Here is a tiny trained network, its code and every weight. The questions are about switching its units off for an input and a target symbol, where a switched-off unit gives its printed mean instead of its output.

import numpy as np


def w(rows, s, z=0):
    codes = np.array(rows[::2]) - 128.0
    scale = np.full(codes.shape[1], s)
    scale[-1] = z or s
    return codes * scale


def f(y):
    return np.maximum(y, 0)


def softmax(a):
    e = np.exp(a - a.max(-1, keepdims=True))
    return e / e.sum(-1, keepdims=True)


def log_softmax(a):
    a = a - a.max(-1, keepdims=True)
    return a - np.log(np.exp(a).sum(-1, keepdims=True))


def net(x, mask):
    ids = ['ΓΞΣαβζηλτψω'.index(c) for c in x.split()]
    T = len(ids)
    res = E[ids] + P[:T]
    u = 0
    for l in range(2):
        r = res
        for j in range(3):
            rows = slice(2 * j, 2 * j + 2)
            q, k, v = (r @ M[l][rows].T for M in (Q, K, V))
            z = softmax(np.where(np.tri(T) > 0, q @ k.T / 2**0.5, -1e9)) @ v
            o = O[l][rows]
            res = res + np.where(mask[u + j], z, o[:, -1]) @ o[:, :-1]
        u += 3
        y = f(res @ A[l][:, :-1].T + A[l][:, -1])
        res = res + np.where(mask[u : u + 8], y, B[l][:, -1]) @ B[l][:, :-1]
        u += 8
    return log_softmax(res[-1] @ U[:, :-1].T + U[:, -1])


Q, K, V, O, A, B = {}, {}, {}, {}, {}, {}
E = w([
[9,76,103,76,161,141],'Γ',
[134,159,201,179,191,189],'Ξ',
[93,136,148,72,229,140],'Σ',
[53,170,91,131,196,224],'α',
[88,138,81,251,239,115],'β',
[98,50,200,145,153,157],'ζ',
[76,61,163,132,208,133],'η',
[78,186,128,134,107,242],'λ',
[90,56,149,161,101,170],'τ',
[176,233,120,20,85,103],'ψ',
[18,75,148,143,156,34],'ω',
],0.015)
P = w([
[114,199,253,184,124,149],'0',
[184,22,113,128,80,121],'1',
[181,24,121,127,77,129],'2',
[183,10,129,121,68,121],'3',
[180,7,114,115,74,126],'4',
[179,21,147,112,56,139],'5',
],0.0054)
Q[0] = w([
[96,122,88,90,57,201],'0.h1',
[120,175,133,163,212,142],'0.h1',
[17,114,173,201,202,213],'0.h2',
[165,168,5,99,97,96],'0.h2',
[102,128,213,81,123,157],'0.h3',
[30,161,130,43,61,16],'0.h3',
],0.018)
K[0] = w([
[144,139,104,89,102,135],'0.h1',
[101,146,82,164,187,157],'0.h1',
[41,124,146,159,170,190],'0.h2',
[181,136,3,87,72,124],'0.h2',
[71,115,190,87,143,89],'0.h3',
[187,145,87,44,70,66],'0.h3',
],0.023)
V[0] = w([
[108,70,83,201,153,227],'0.h1',
[187,214,83,77,197,132],'0.h1',
[241,156,137,133,98,119],'0.h2',
[134,138,114,178,189,207],'0.h2',
[97,75,145,82,254,139],'0.h3',
[140,207,121,68,142,91],'0.h3',
],0.011)
O[0] = w([
[105,136,189,68,113,7,241],'0.h1',
[111,42,121,63,67,203,94],'0.h1',
[90,195,213,168,211,160,2],'0.h2',
[105,118,136,2,60,77,253],'0.h2',
[176,64,144,124,211,142,242],'0.h3',
[69,154,85,133,197,113,77],'0.h3',
],0.0071,0.0086)
A[0] = w([
[123,101,182,160,152,39,216],'0.n1',
[195,161,126,157,174,69,159],'0.n2',
[117,77,162,124,117,88,33],'0.n3',
[36,85,138,186,177,138,40],'0.n4',
[144,156,168,176,65,118,5],'0.n5',
[141,144,164,197,97,101,20],'0.n6',
[148,175,169,121,101,196,56],'0.n7',
[255,140,54,118,129,149,50],'0.n8',
],0.0092,0.0023)
B[0] = w([
[244,234,54,33,21,210,247],'0.n1',
[80,88,127,102,46,143,162],'0.n2',
[164,135,125,250,236,131,222],'0.n3',
[98,124,92,140,72,109,136],'0.n4',
[63,115,159,82,126,251,132],'0.n5',
[47,106,134,150,147,220,134],'0.n6',
[222,132,81,3,229,72,147],'0.n7',
[96,163,192,3,87,114,145],'0.n8',
],0.0062,0.013)
Q[1] = w([
[114,119,120,121,149,121],'1.h1',
[55,138,216,226,189,116],'1.h1',
[219,90,63,3,74,145],'1.h2',
[111,129,155,143,111,115],'1.h2',
[131,101,178,123,127,148],'1.h3',
[102,94,180,135,119,101],'1.h3',
],0.032)
K[1] = w([
[141,143,126,103,145,124],'1.h1',
[175,72,149,76,64,3],'1.h1',
[94,203,96,163,191,223],'1.h2',
[144,94,134,132,113,101],'1.h2',
[142,114,168,132,114,133],'1.h3',
[75,118,156,139,131,102],'1.h3',
],0.027)
V[1] = w([
[189,132,233,82,237,128],'1.h1',
[155,62,153,196,93,250],'1.h1',
[22,63,74,57,175,162],'1.h2',
[43,199,194,89,58,189],'1.h2',
[116,162,169,109,185,201],'1.h3',
[64,129,72,156,107,144],'1.h3',
],0.013)
O[1] = w([
[216,89,210,80,207,96,190],'1.h1',
[135,83,59,196,115,1,25],'1.h1',
[9,88,230,162,170,187,200],'1.h2',
[50,230,139,145,180,57,219],'1.h2',
[215,176,45,154,83,67,67],'1.h3',
[203,65,115,97,164,105,2],'1.h3',
],0.0064,0.0085)
A[1] = w([
[171,19,184,170,77,134,82],'1.n1',
[107,161,82,241,135,112,95],'1.n2',
[173,94,204,87,157,143,145],'1.n3',
[162,194,110,96,133,102,2],'1.n4',
[105,77,157,135,169,207,51],'1.n5',
[195,138,254,126,176,89,212],'1.n6',
[69,186,64,130,177,77,74],'1.n7',
[67,107,107,143,158,43,130],'1.n8',
],0.0093,0.0039)
B[1] = w([
[157,185,55,211,193,210,176],'1.n1',
[110,110,179,45,168,95,152],'1.n2',
[108,249,225,185,140,125,250],'1.n3',
[110,19,208,146,142,138,190],'1.n4',
[197,16,103,162,33,85,207],'1.n5',
[49,79,2,73,163,82,240],'1.n6',
[211,204,81,226,109,185,181],'1.n7',
[108,125,230,102,44,135,156],'1.n8',
],0.0093,0.017)
U = w([
[116,120,2,108,107,153,219],'Γ',
[88,173,60,148,156,140,76],'Ξ',
[150,120,103,98,203,101,2],'Σ',
[108,75,143,138,138,121,135],'α',
[202,62,81,101,145,91,199],'β',
[117,95,76,211,192,103,95],'ζ',
[147,117,71,132,167,123,224],'η',
[195,126,120,31,140,186,159],'λ',
[182,74,113,150,145,171,152],'τ',
[203,150,62,117,209,160,165],'ψ',
[164,148,110,173,125,90,112],'ω',
],0.0067,0.0024)

Each question gives the input, a string of symbols that net reads in full, and the target symbol t.
The units are the heads (2 rows each of Q, K, V and O) and the neurons (one row each of A and B). Each row of codes is followed by its name. A weight is (code - 128) times the scale printed after its matrix; where a second scale follows, it is the last column's (O, A, B and U).
mask holds one flag per unit, layer by layer, with each layer's heads first. A switched-off unit (its flag False) gives its mean, the last column of its rows in O or B, instead of its output. The means were averaged over made-up inputs and are rounded, as every weight is.
A unit's drop is (log p(t) with every unit on - log p(t) with that unit switched off) / (log p(t) with every unit on - log p(t) with every unit switched off).
The circuit of an input: a set's keep is (log p(t) with only the set's units on - log p(t) with every unit switched off) / (log p(t) with every unit on - log p(t) with every unit switched off). Starting from the 12 units with the biggest drops (on a tie, the unit counted first), units are removed one at a time, each time the one whose removal leaves the highest keep (on an exact tie, the one counted first), for as long as the keep stays at least 0.8.
units of the circuit, in order: the units of the circuit, biggest drop first
top k neurons: the k neurons with the biggest drops, biggest first
k most important neurons of layer l: the k neurons of layer l with the biggest drops, biggest first
heads that matter: for each layer, one digit per head in row order, 1 if its drop is at least 0.15 and else 0, layers parted by /
input λ ω Γ Ξ λ α, target Ξ: heads that matter -> 001 / 010
input β Γ ψ η Γ Γ, target Γ: top neuron -> (1.n3)
input Γ Σ β α ζ, target τ: 2 most important neurons of layer 1 -> (1.n5 1.n1)
input α λ ζ ψ τ α, target α: top 3 neurons -> (0.n1 0.n7 0.n3)
input β ζ Σ, target λ: units of the circuit, in order -> (1.h1 0.h2)
input ω α β ω ω α, target Γ: units of the circuit, in order -> (1.h1 0.h2 1.n3)
input λ Σ ω, target Ξ: units of the circuit, in order -> (1.h2 0.h3 1.h1)
input α λ τ α, target α: units of the circuit, in order -> (1.h2 0.n1 0.h2 0.h1)
input ζ Γ β η, target β: heads that matter -> 101 / 110
input Ξ ω β, target Σ: heads that matter -> 010 / 100
input α η ζ ω τ, target α: heads that matter -> 110 / 011
input α ζ λ Γ ω ζ, target α: heads that matter -> 110 / 111
input β ζ η Ξ ω α, target λ: heads that matter -> 110 / 110
input ω α Ξ, target Γ: heads that matter -> 110 / 110
input ω β β ω, target Γ: top 2 neurons -> (1.n3 0.n1)
input ψ α Σ, target Σ: heads that matter -> 110 / 100
input λ ζ τ α η β, target Ξ: most important neuron of layer 1 -> (1.n5)
input η ζ α Ξ, target ψ: heads that matter -> 101 / 110
input Σ ζ Ξ λ α, target ζ: top 2 neurons -> (0.n1 1.n1)
input ω τ ζ β, target Γ: heads that matter -> 110 / 110
input λ α α, target Ξ: top neuron -> (1.n7)
